Here is a tiny trained network, its code and every weight. The questions are about switching its units off for an input and a class, where a switched-off unit gives its printed mean instead of its output.

import numpy as np


def w(rows, s, z=0):
    codes = np.array(rows[::2]) - 128.0
    scale = np.full(codes.shape[1], s)
    scale[-1] = z or s
    return codes * scale


def f(y):
    return np.maximum(y, 0)


def log_softmax(a):
    a = a - a.max(-1, keepdims=True)
    return a - np.log(np.exp(a).sum(-1, keepdims=True))


def net(x, mask):
    res = np.array(x, float).reshape(1, 6) / 4 @ E
    y = f(res @ A[0][:, :-1].T + A[0][:, -1])
    res = res + np.where(mask, y, B[0][:, -1]) @ B[0][:, :-1]
    return log_softmax(res[-1] @ U[:, :-1].T + U[:, -1])


A, B = {}, {}
E = w([
[124,41,93,159,180,64,104],'x0',
[182,133,78,142,138,165,1],'x1',
[99,144,69,198,102,115,159],'x2',
[124,71,121,111,34,157,165],'x3',
[204,194,186,154,73,128,169],'x4',
[137,50,176,183,166,247,130],'x5',
],0.01)
A[0] = w([
[115,99,171,118,122,175,109,198],'N1',
[39,80,130,109,203,104,104,229],'N2',
[77,98,78,130,128,72,98,208],'N3',
[104,99,71,133,129,79,117,145],'N4',
[144,139,129,98,170,59,79,55],'N5',
[87,99,86,136,121,70,104,167],'N6',
[145,147,152,99,86,94,166,201],'N7',
[144,52,131,79,84,96,166,153],'N8',
[8,156,132,139,144,160,159,120],'N9',
[151,102,142,132,157,139,96,209],'N10',
[160,133,119,109,92,192,81,200],'N11',
[62,163,192,88,183,117,189,127],'N12',
[96,90,128,112,88,126,158,92],'N13',
[148,160,90,72,104,82,84,157],'N14',
[140,166,89,51,102,100,74,173],'N15',
[177,129,164,143,206,41,123,149],'N16',
[110,150,97,171,169,83,147,182],'N17',
[109,87,141,110,79,104,169,59],'N18',
[125,126,162,90,87,95,159,149],'N19',
[75,111,81,128,166,100,96,207],'N20',
[162,83,173,119,125,176,86,51],'N21',
[105,96,126,133,108,199,100,80],'N22',
[90,116,104,119,179,141,107,207],'N23',
[171,77,162,109,139,198,69,51],'N24',
[89,77,122,110,197,106,123,182],'N25',
[108,130,131,124,74,148,160,238],'N26',
[73,126,49,144,104,111,134,5],'N27',
],0.014,0.0028)
B[0] = w([
[117,160,94,122,170,139,141,200],'N1',
[116,185,244,136,120,175,244,251],'N2',
[172,85,131,128,119,151,175,214],'N3',
[167,43,80,78,86,168,162,195],'N4',
[142,174,138,142,74,104,104,195],'N5',
[163,78,79,91,92,153,157,201],'N6',
[88,146,117,169,159,70,171,204],'N7',
[63,89,130,193,194,85,137,190],'N8',
[133,104,194,131,110,115,154,210],'N9',
[180,143,130,132,155,127,83,188],'N10',
[147,167,134,133,168,143,119,215],'N11',
[122,96,71,86,46,104,176,241],'N12',
[96,81,144,150,125,99,139,176],'N13',
[151,180,87,118,50,150,101,210],'N14',
[148,193,99,82,55,176,159,214],'N15',
[162,83,116,132,113,35,70,209],'N16',
[170,70,142,109,98,117,100,196],'N17',
[112,81,107,151,142,94,133,180],'N18',
[92,154,87,157,134,70,155,190],'N19',
[153,121,178,108,116,155,196,213],'N20',
[152,169,93,106,168,173,91,203],'N21',
[132,127,98,142,173,130,90,194],'N22',
[144,113,186,146,124,117,140,198],'N23',
[163,153,118,106,181,166,84,228],'N24',
[150,169,222,130,120,129,169,221],'N25',
[110,129,138,135,134,97,142,198],'N26',
[161,75,126,111,98,101,92,182],'N27',
],0.011,0.013)
U = w([
[138,152,219,195,182,145,111,148],'0',
[120,62,59,161,137,75,103,159],'1',
[38,85,80,210,82,175,106,5],'2',
[30,130,148,161,107,118,195,183],'3',
[120,199,60,104,80,97,82,127],'4',
[196,112,129,50,40,210,145,131],'5',
[132,159,84,116,213,254,100,90],'6',
],0.0098,0.0028)

Each question gives the input, the list of numbers given to net, and the class t.
The units are the neurons (one row each of A and B). Each row of codes is followed by its name. A weight is (code - 128) times the scale printed after its matrix; where a second scale follows, it is the last column's (A, B and U).
mask holds one flag per neuron, in row order. A switched-off neuron (its flag False) gives its mean, the last column of its row in B, instead of its output. The means were averaged over made-up inputs and are rounded, as every weight is.
A unit's drop is (log p(t) with every unit on - log p(t) with that unit switched off) / (log p(t) with every unit on - log p(t) with every unit switched off).
The circuit of an input: a set's keep is (log p(t) with only the set's units on - log p(t) with every unit switched off) / (log p(t) with every unit on - log p(t) with every unit switched off). Starting from the 12 units with the biggest drops (on a tie, the unit counted first), units are removed one at a time, each time the one whose removal leaves the highest keep (on an exact tie, the one counted first), for as long as the keep stays at least 0.8.
circuit, biggest first: the units of the circuit, biggest drop first
most important unit: the unit with the biggest drop
top k neurons: the k neurons with the biggest drops, biggest first
drop when u is switched off: that unit's drop, to one decimal
input [7,-5,-6,-5,8,-4], class 4: circuit, biggest first : (N5 N3)
input [5,-4,7,-2,6,5], class 1: circuit, biggest first : (N2 N15)
input [4,-3,-6,5,5,-7], class 1: circuit, biggest first : (N2 N8)
input [-4,8,8,8,4,-8], class 4: circuit, biggest first : (N2 N7)
input [-2,-5,-7,-8,0,-2], class 3: circuit, biggest first : (N24)
input [5,3,1,-4,5,2], class 0: top 2 neurons : (N12 N4)
input [-2,-3,5,1,2,-7], class 4: top 4 neurons : (N2 N14 N15 N20)
input [-1,6,4,-1,5,-5], class 4: top 2 neurons : (N2 N20)
input [5,-1,3,-5,5,3], class 1: top 2 neurons : (N2 N16)
input [6,0,-2,4,7,-7], class 1: top 2 neurons : (N8 N2)
input [-1,-2,4,8,-5,-2], class 1: top 2 neurons : (N27 N2)
input [-8,-1,0,5,-2,-8], class 4: top 2 neurons : (N14 N2)
input [1,3,8,-5,6,3], class 1: top 2 neurons : (N2 N25)
input [-2,-7,1,-6,-2,6], class 3: most important unit : N12
input [5,-4,0,4,7,8], class 1: top 2 neurons : (N2 N25)
input [-1,2,6,5,2,0], class 2: top 2 neurons : (N2 N16)
input [-2,-2,7,-6,0,6], class 0: top 3 neurons : (N15 N4 N6)
input [2,-4,3,3,1,-8], class 1: drop when N2 is switched off : 0.1
input [3,-8,6,8,3,-5], class 1: drop when N2 is switched off : 0.5
input [2,-7,-4,-6,-1,5], class 3: drop when N24 is switched off : 0.4
input [2,-4,3,-2,6,-2], class 1: top neuron : (N2)
